Each row is followed by its class.
[   8  216    0 -248  -64   61  117  185 -172  119  -27 -168 -220  -48
  271  -15  -97  160  -68  205   37 -115  -28 -100  -48  -32 -337  364
 -194 -115   41 -126 -135 -125  229  121  108  -15] -> K_729
[-145  -69   -6  109   80  -17 -123 -132 -205  131 -130  101   84   46
  108  -40  -31  200  -53  139  126    6  287 -117 -142 -258  -69 -115
   83  -90   -6   54 -197  -95 -258  -52 -115  159] -> K_770
[-400    3   33  329 -113  -44 -232   88 -217   96 -202 -258    6 -177
   84  -69    8  140   75  428  343  -91  240  218 -182 -182 -237  220
   96 -227 -443  -69 -222 -209 -230  201 -195  178] -> K_379
[ 388 -322 -157  -95  218  134 -286 -306   82   43 -213   48  -50  173
  775 -273 -244  288 -267  146   96 -170  367  -42 -416   92  346  -41
 -298 -142  494  -30  315  334  -64 -303   83 -317] -> K_42
[ -44 -112  282   14 -123  -78   31  478  203 -166   59  -44   39 -115
  297  -41   56   54   96  -22  113 -260  161 -112   31  185  192   33
 -154   55  -27  -32   32  133  126  -40  -41 -159] -> K_146
[  28  149 -144 -164  -55  119  -35 -300  -57  146  -34 -178 -161  -32
  213  -65 -142  108   19  184  -61  -99   49 -179  -56  -50 -300  289
 -197 -206  126 -114 -133  -70  146  158  127  -69] -> K_951
[-179   75 -108  -46   80   99  -44 -223    8  -69   12  244   55   38
  -69  198  123  119   33 -230 -226   35  -47 -218   99   94 -122  223
  243  -86  393   69 -260 -168   32  126 -225  163] -> K_962
[  10  257  -66 -156 -107  103   82  313  -29  -40   64  -73 -121  -74
  141   73  -35   64   18   -1  -90 -156 -106 -100  106  -46 -213  300
 -138   -7  167 -121  -92  -10  196   96  -21  -50] -> K_347
[-269  -96  265  343   11 -210 -191  107 -219  -67 -132  -53  -69  -78
  162  -29   82   50   84  -50  277 -174  375  -16   56 -374 -193  515
  252 -135 -254    7 -313 -102 -239  182 -168   27] -> K_880
[-103 -174    7  -62   77  -91    5  121 -247  -58 -101  -39 -186   63
  379  -35   65  343 -105  148  253  -43  436  -68 -173   -8 -219  231
  137 -227   72  -40 -183 -186 -169  101  -74   24] -> K_42
[-201  -36 -152  130 -132 -138 -155  120 -238   24 -155 -167  -24 -171
   -6   23   46   92   42   82  191  -23  -70  126  147 -114  154  140
  184 -108 -102  -32   91 -113  -11  170 -235  228] -> K_146
[-270  -27   58  104  153    3  -98   43 -101   84 -125   75   20   91
   94  -56   18  197    1  231  176   51  400  -50 -241  -65  -78  229
   72 -162   30  -22 -265 -198 -223  112  -99  158] -> K_770
[-150  -80  263  198   23 -105 -233 -350 -109  185  -63 -181    8   35
  176  -12   -6   -9  -69  -16  223 -189  178   22 -270  314 -359  380
  160 -393 -300    2 -180   -6   -2  127  -56  -82] -> K_962
[ -43 -120  210  170  -92  -85 -104 -265  116   16   59 -152  -39 -110
 -123  -26   82 -112  169 -175  145  -87  163  -51   50  131   55  247
   84 -172 -395   62 -193  -55   98  194  -79 -198] -> K_379
[-150  189 -328  179  140  307 -208 -346  -31   69  -28 -235  -90  230
  119 -106 -370 -163 -235   85 -174   58   72   30 -206  -35 -308  437
  -83 -307  329 -144 -131   -9 -219  226   91  204] -> K_770
[ 114   58 -145 -558  -62    6  184  153 -325  -64   47 -150 -307   27
  303   59   20  420 -103    2   97  -25   36 -103   57  210  -47  274
  -95 -114  362  -33  182  -88  436   60  108 -130] -> K_729
[-209  -88   25    4   97   -4 -199   53 -183   33 -124   99   76  -29
   12  116  187  288  116  140  147  -20  221  -53  -33  -37   53  126
   76 -131   -8   82 -159 -168  -76  156 -213   47] -> K_951
[ 156  -62  150 -208   23  -27  179  276  163 -140  132   29  -74   52
  426   68   79   76   80 -152  -64 -217  225 -345  134  309   53   80
  -26   28  256  -64  -65  -12  203  104 -121 -251] -> K_962
[ 313 -261   64 -172   93 -109   88  193  103  -16   24   12 -189   51
  642 -169   22  211 -123  -27  -12 -204  357 -310  -40  182   27  161
  -75 -111  260 -140  -73  125   48   82  -50 -257] -> K_347
[ 120  121 -208 -316 -264   45  -12  243 -342   87  -28 -313 -142 -166
  295  -46  -12  307   19  101    7 -254  -69 -125   67  -96    7   78
 -195  -47   36   25  163   70  256  -35   11  -78] -> K_896
[-206  -33  -20  120   21  -25 -164 -199  -62   93  -59  -14   30  -15
  -46   51   51   84   44   30   61   42  140    3  -94   59  -58  131
  122 -235  -24   21 -166 -149 -128  116 -155  138] -> K_852
[-427  128   51  256   72  -23  -18  203   62  -49  -87  -53  -90 -133
 -126  109  210   87  175  413  312 -118   62  180   31  -64 -222  488
  112 -149 -164 -194 -310 -280  -56  225  -74  123] -> K_962
[-429   56  -16  156  -58  -44 -328  -58 -252   38 -176  149   92   38
 -379  251   53   13   98   59  222  111 -153  235   36 -111  222   59
  177  -79   74   70  104 -140  -37   18 -299  289] -> K_347
[ 229 -176 -135 -298 -106   43  106  459   66  -97   -2  -64 -128 -130
  409  -53  -38  376   52  240   53 -152  513 -302 -104   -7  -23  -93
 -284  -48  -87 -113 -101  -99  -98   -6  -39  -22] -> K_889
[ -84 -188  -32  -92  132  -86 -231  -32 -441  253 -181 -137  -45 -140
  328  -76  -84  274  -56  110  163  -63  266 -178 -113  -67  -26  264
   43 -295  -55    6  -68 -112   -8  242 -100  145] -> K_347
[-170  -62   40  130   47  -80 -167  -40 -190   97 -150   53   -4   -7
   97   30   52  170   -3   82  176  -30  147   13  -62 -124  -12  172
  150 -188   10   -4 -170  -80 -148   80 -201  150] -> K_770
[ 311 -275  159 -278   56 -110   34  130  -57   29  -59  -13 -166  147
  899 -137  -66  350   10   38  164 -285  504 -404  -64  359  193  138
 -121 -121  266  -48  135  194  142   19    0 -354] -> K_880
[-418  109  220  197   87  -62 -162  -76 -296  201 -145 -100   -6   36
   46   31  -34   40  -17  176  292  -53  181   23 -182 -101 -212  392
   97 -207  -50  -12 -207 -183  -66   76  -45  147] -> K_729
[ -90  340  187 -219  -30  -53  314  452 -249   51  135 -209 -233 -157
   10   90  213  -28  135   11  151 -192 -142 -196  219  -74 -312  336
   -2   -5 -102  -80 -296 -262  192  258  -19   10] -> K_951
[  -7 -206 -281   85   29   67 -279 -284    1   69 -167   37  -27  -90
 -144 -102    0  164  -32  256  120  149  294  190 -299 -288  -69   24
  -15 -138 -251  -14 -245  -77 -517  -22  -56  248] -> K_951
[  91 -405  371  -61 -149 -378 -103 -418 -450   91   24 -151 -165   20
  218  -93  117   14  -24 -590  394 -205  548 -299   60  120  164  341
  419 -291 -243  233 -159   51   68  199 -224 -346] -> K_889
[  64 -289    3  305  -61 -272   77  545   97 -247  -39 -404 -171    8
  326 -211   23   91   58   48  425  -98  282  103  202  213  555  214
  208  -17 -194  -79  329   45  258  281 -197  -93] -> K_42
[ 131  -55  174 -462   46   32  193  562 -135 -234   73  200  -81  241
  502  156   74  245   29 -429  -92 -151  138 -448  201  456  451   19
   39  172  602  224  306  -13  382   38 -257 -206] -> K_951
[  -2  352 -140 -125 -276  194  -94 -221  103  153  207 -260 -100 -309
 -126  -35  -90 -262  148 -106 -161 -255 -223 -252   83 -253 -338  331
 -331 -191  -17 -147 -517   41  263  199   98  -44] -> K_951
[ -16 -197  211  -56 -105  -95 -158 -369   36   72   44 -102  -58 -184
  -21  -77   29   32  104 -187  139  -89  276  -92  -76   90  -62  289
   44 -161 -423  113 -276  -21   86  130   19 -156] -> K_951
[  25  215  105 -381 -149  130   83  101 -144   54   35  -33  -91 -102
  106   57  -23   83   16 -112 -152 -140 -106 -223  -21    8 -182  294
 -135   20   32   98 -193  -91  248   79   -6   -3] -> K_146
[ 216 -338   85 -154  314   61   -2 -419   60   99    9   68 -186   -4
  184 -189   32  230  -63 -186  -67  -23  420 -214 -120  123   51  298
  132  -95 -216  219 -254 -112 -120  161   21   17] -> K_889
[ -61 -223   94 -101  -97 -131  -59 -435 -243  139  -28 -128 -186   83
  107  -38  -88  207  -44  -95  244   50  323  -99  -54  206  -77  254
  118 -410 -128   55 -117 -108  136  247   -7 -103] -> K_770
[ -21  276  195  -93  144   76  204  510  161  193   65  -43 -128   -4
  280   52  -46  193  -67  436   60  -56  155   20 -312   48 -610  134
 -387  -47    7 -305 -367 -138    5  -88  136   45] -> K_889
[ -50 -223  189  143   56   -3 -247 -612  193  143   -7  -47  -11 -101
   12 -104  -22   -5   76  -87    4 -129  279  -99 -165   93 -112  324
   47 -283 -379   88 -332  -32  -47  142   48  -86] -> K_42
[  55  -65  176 -167  114 -105  146  570 -204 -162  -17   18 -104  193
  471   74   92  179 -122 -168  163 -159  241 -189   39  153  194  261
   36  -39  495  -44  151   10  149   46 -161 -163] -> K_729
[ 318 -330  128 -303   35  -50 -136 -801 -157  155   15  174 -129   57
   45   87   32  210  -88 -533  -33  -51  303 -336 -103   36 -100   18
   46 -147  -12  257  -39  -20  100 -108  -92 -326] -> K_889
[ -30  194   26 -269   20  176   14 -145  -61   50   60   -2  -55    9
   83   88   -5  104    6  -98 -243 -120  -41 -247    6  144 -204  312
 -118 -116  204   57  -84 -143  269  117   33 -120] -> K_729
[ 452 -126  -37 -298  124   66  299  329  193   47   35 -159 -205   94
  843 -329  -95  204 -182  154  -74 -223  358 -285 -182  217  -87  184
 -262  -44  301 -231  -73  183  -44  149   91 -145] -> K_889
[ -78 -213  263  161  144 -117 -223 -789  -10  314  -46    0 -120   68
  119  -21   13  182   59   98  266 -168  389 -184  -94   81 -152  267
   47 -437 -234   16 -323  -75  138  121   59 -302] -> K_770
[ 249 -265  -43 -152   -5 -114   74  109  232  -98   99    8  -48  190
  536   70    4  265    1 -117 -184 -112  268 -252  162  595  160 -111
  -35 -197  343 -115  294  116  228  113  -76 -318] -> K_852
[ -57  259  -29 -216  -46  152   20   23 -138  168  -20 -177 -158 -115
  158  -23 -108  114  -60  160  -41 -184  -94 -117  -95  -81 -334  418
 -235 -189   65 -114 -182  -96  232  147   89   10] -> K_770
[ 299  -85   97 -211    1  -66  -28  268  -86   34  -42  -90 -148  -38
  676 -145  -50  128  -31 -138 -105 -376  251 -407    5   97    6  467
  -54  -68  168  -65    2  178  245  195 -100 -212] -> K_889
[-225   53  -81  176  140   29 -210  -21 -198  108 -154  -16  -50   79
  105   34    7  202   12  224  159    1  123   69 -126    5  -55  217
  118 -235   34   29  -80 -176 -112   60 -126  158] -> K_347
[  43  249   45 -222  -29  116   84  -44 -103  253   -7 -144 -168   19
  186   34 -100  134  -94   40 -223 -153 -142 -173  -81   82 -433  363
 -179 -173   35  -54  -99 -128  331  128   67  -53] -> K_379
[ 186   57 -206   89  -50   45  -86 -174   91   82   81  117    2 -191
 -184  174  229  -62  203 -187 -265  -52    9 -256  242 -305  -22 -216
   16 -135  -23    2 -436 -214 -311   67 -371  -16] -> K_852
[  83 -304   70   15   34 -173 -161 -301  -65  -40  103   19 -163   99
   83  107  158  122   22 -345   74  -23  287  -93  169  368  112  138
  239 -315   46   68  -32  -22  100  206 -224 -263] -> K_889
[-281  126  134  225   78  -66  -92   58 -117  263  -76  -59   39 -105
 -210   88  110  -31   50  305  209  -62   50  156 -176 -335 -361   45
   11 -120 -411  -90 -386 -256 -279   10  -85  261] -> K_880
[-195   64  238  142   41  -80  -61  371  -43   35   86 -215 -122 -108
  -69  -63   94 -110   83  -17  234  -77  177   52  -50   64 -143  419
   32   -9 -431   -1 -239 -126  -28  183  -36   41] -> K_889
[  35  -38  110 -108  249   80   88   67  126  -25   -9  119  -74  105
  386   13   -6  152   31   39   54 -145  384 -336  -69  -58  -91  193
  -71   92  186  -42 -202 -124  -62    2   -8  -83] -> K_896
[-108 -127  -57  382  155   11 -331 -107  -29   65  -43  -40   25 -225
  -84  -83  150 -133   58   68  101 -133  387   64 -176 -528 -209   78
   95 -150 -431  -23 -515 -189 -666   62 -219  142] -> K_729
[ -43 -291  196  181 -112 -109 -146 -522  137   34   93 -125  -23  -84
    5  -70   15  -11   74 -223   26  -99  305  -81   14  156 -117  126
  105 -327 -357   69 -235  -19    0  205  -48 -174] -> K_729
[-266  119   52   65  -77   57  -28   99 -188  128  -80  -20   17  -32
 -126  104   62   93   99  231  160  -13   39   52  -72 -164 -142   85
   -6 -127  -90  -21 -288 -143 -243  118 -176  286] -> K_880
[-144 -303  136  130  125  -90 -205 -345 -113   99 -229  217  104   20
  212  -37  104  287  -65   57  129 -105  422 -142 -221 -214 -146   88
  208 -195  -74   80 -283  -91 -447   -3 -183  134] -> K_42
[ -44 -156  126   38  106 -135 -150  192 -285  145 -230   74  -64  130
  427  -79  -70  338 -172  109  146  -87  371  -46 -267  -89 -121  287
   98 -139   23   -4  -13   22 -112   -9 -123   89] -> K_770
[  54  -50  329  -42  120 -134  101  509   60   16   -6  -11  -47   55
  564 -123  -36   52  -10   56  129 -189  288 -254  -69  201   95  215
  -65   40   86  -85  -59   68  123   72  -23 -109] -> K_852
[-143 -221  420   28 -223 -261 -205 -615 -172  227  -55  -27   52  -86
 -123    9  -58  148  131 -134  175  -60  281  -37  -34   67 -141    3
  132 -270 -710  239  -57 -168  283   73   -7 -212] -> K_880
[-109  -52 -104 -304  -76    8  -32   61 -374  -23 -114  -22  -84   55
  271   90   79  456    2   67    0  -10  229 -148   26  196   63  236
  127 -249  270   64   13 -159   40  194 -182   73] -> K_379
[-288   89  195   18   43  -18 -187   51 -296  255 -231   32   34  -83
   51   75   -9  182   28  189  142  -48   97   16 -116 -265 -226  334
  -11 -135 -233   50 -225 -253 -123  155 -136  187] -> K_852
[  12  150   89 -211  -20   -8  173  185 -170   86  -20 -196 -308   66
  314  -35  -55  222  -87   16   31 -163  144 -141  -24   14 -311  632
  -38 -138   37  -61 -131 -169  288  206   40  -79] -> K_880
[ -30  128   68 -239  -38   38   42  -35 -157  121    8  -86 -144  -80
  110   56   -4  142  -34  -11   -4 -158   66 -188  -53  -83 -320  380
 -128 -176   19  -38 -207 -139  168  112   57  -78] -> K_852
[-159  -61  -65   68   23  -57  -44  261 -224  -87  -87   57  -30   18
   72    7  113  183    3   81  222   34  238   47  -44 -191   59   25
  132  -80  144   -2 -103 -116 -264   28 -204  137] -> K_347
[  67 -297  187  -93  -23  -79 -195 -543  -23   91   11    9  -81  -38
   81  -42   41   78   44 -340   20 -123  178 -141  -13  277  121  253
  153 -331 -153  176  -78  -17  156  230 -154 -156] -> K_347
[ 108 -318  185   99   32 -179 -149 -454  -65   62   12 -196 -281  -18
  287 -193   61   13  -69 -375  155 -271  395 -201  -52   75 -217  602
  214 -340 -273   72 -199  -18   73  283  -61 -301] -> K_889
[ 258 -156  271 -384    3  -43   27  120  -23   11  -70  145   28   59
  641  -48  -58  337  -49 -230 -157 -295  370 -544  -24  254  167  291
  -80  -74  237   79   42   97  277   55 -103 -276] -> K_770
[-105  257   25   66 -198  113  123  235  247  -43  119 -239  -27 -163
  -45  -48  -69  -76   49  179  -89 -238 -142    0   32  -70 -222  145
 -211   -1 -156 -135 -142   -6  208   40   90   24] -> K_347
[ 217 -220   11 -117   83  -51  -84 -553   92  183  140 -166 -292 -156
   77  -72   74  -22   12 -316 -218  -86   38 -184  105  309  -78  384
  112 -356 -183   15 -262 -107  237  377  -67 -150] -> K_379
[ -29 -220  262  -30   28  -53  -84 -318  108   33   18    5  -66 -141
   71  -42   78  104  145  -80  119 -161  333 -225   25  109   41  262
   70 -151 -373  113 -299 -149   66  191  -45 -161] -> K_42
[ -16  185   44 -269    9   74   97   92   -5   60   58   -2 -161  -28
   36   33   -2   78  -21   62  -17  -33   22 -131  -11  -14 -258  270
 -181  -22   74  -94 -220 -158  112   85   69  -21] -> K_951
[  42 -158  -77  103    2  -36  -79  153  -14   18  -77    9 -145  -69
  224  -19  132  263  -18  230   62 -133  246   62 -117 -104 -220  -46
   12 -112 -145  -75 -140  -67 -283   -4 -190    3] -> K_951
[ 193 -494   66 -204  135  -25 -139 -861   18  131   -5  183  -71   92
  167  -69  -12  217 -202 -303  -90   18  470 -340 -208   99 -121  139
  101 -384   24  152 -394  -26 -132  134   -7 -127] -> K_852
[ 245 -203  226 -260  115 -175  208  486  -32  -56    9  -17 -221   86
  682 -122   77  233 -131   27  174 -198  485 -344  -95  134  -15  182
 -102  -52  217 -166 -110   -3    9   20  -23 -245] -> K_379
[-155  231   -6 -228  -22  194   66 -175  -98  100  -64    1  -49   85
   58  158  -48  185 -105   56  -94  -78  -55 -128 -111   54 -394  471
 -125 -252  303  -74 -169 -187  191  174    4    0] -> K_729
[  -6 -123 -237   59  -32   46 -146 -118 -117   98  -56 -129  -25 -127
   24  -70   41  150   50  230  133   37  169   78 -122  -87   56 -169
  -23 -195 -102  -32 -120  -67 -305   63 -156  195] -> K_729
[-232  452   58   -8 -306  105   53  472 -165  125  -26 -301  -44 -205
  -62  -36 -188 -120   91  330   60  -92 -323   40    8 -218 -301  208
 -305   39 -199 -130 -108  -46  153  118   62  204] -> K_347
[-143 -261  312   16   28 -208 -308 -419   -6  183 -111  -56  -78 -131
   48  -94   31   40   11  -11  290  -85  233  104 -131  220  -18  476
   86 -268 -465   32 -110  -93  173  212   10 -228] -> K_951
[-169 -232  146   92  130 -197 -101   94 -377  -51 -158   -3  -84  113
  171   75  230  278   -5  -30  425  -47  476  -37   -7 -184  112  253
  242 -177   72   67  -76 -202 -261   97 -267  -18] -> K_729
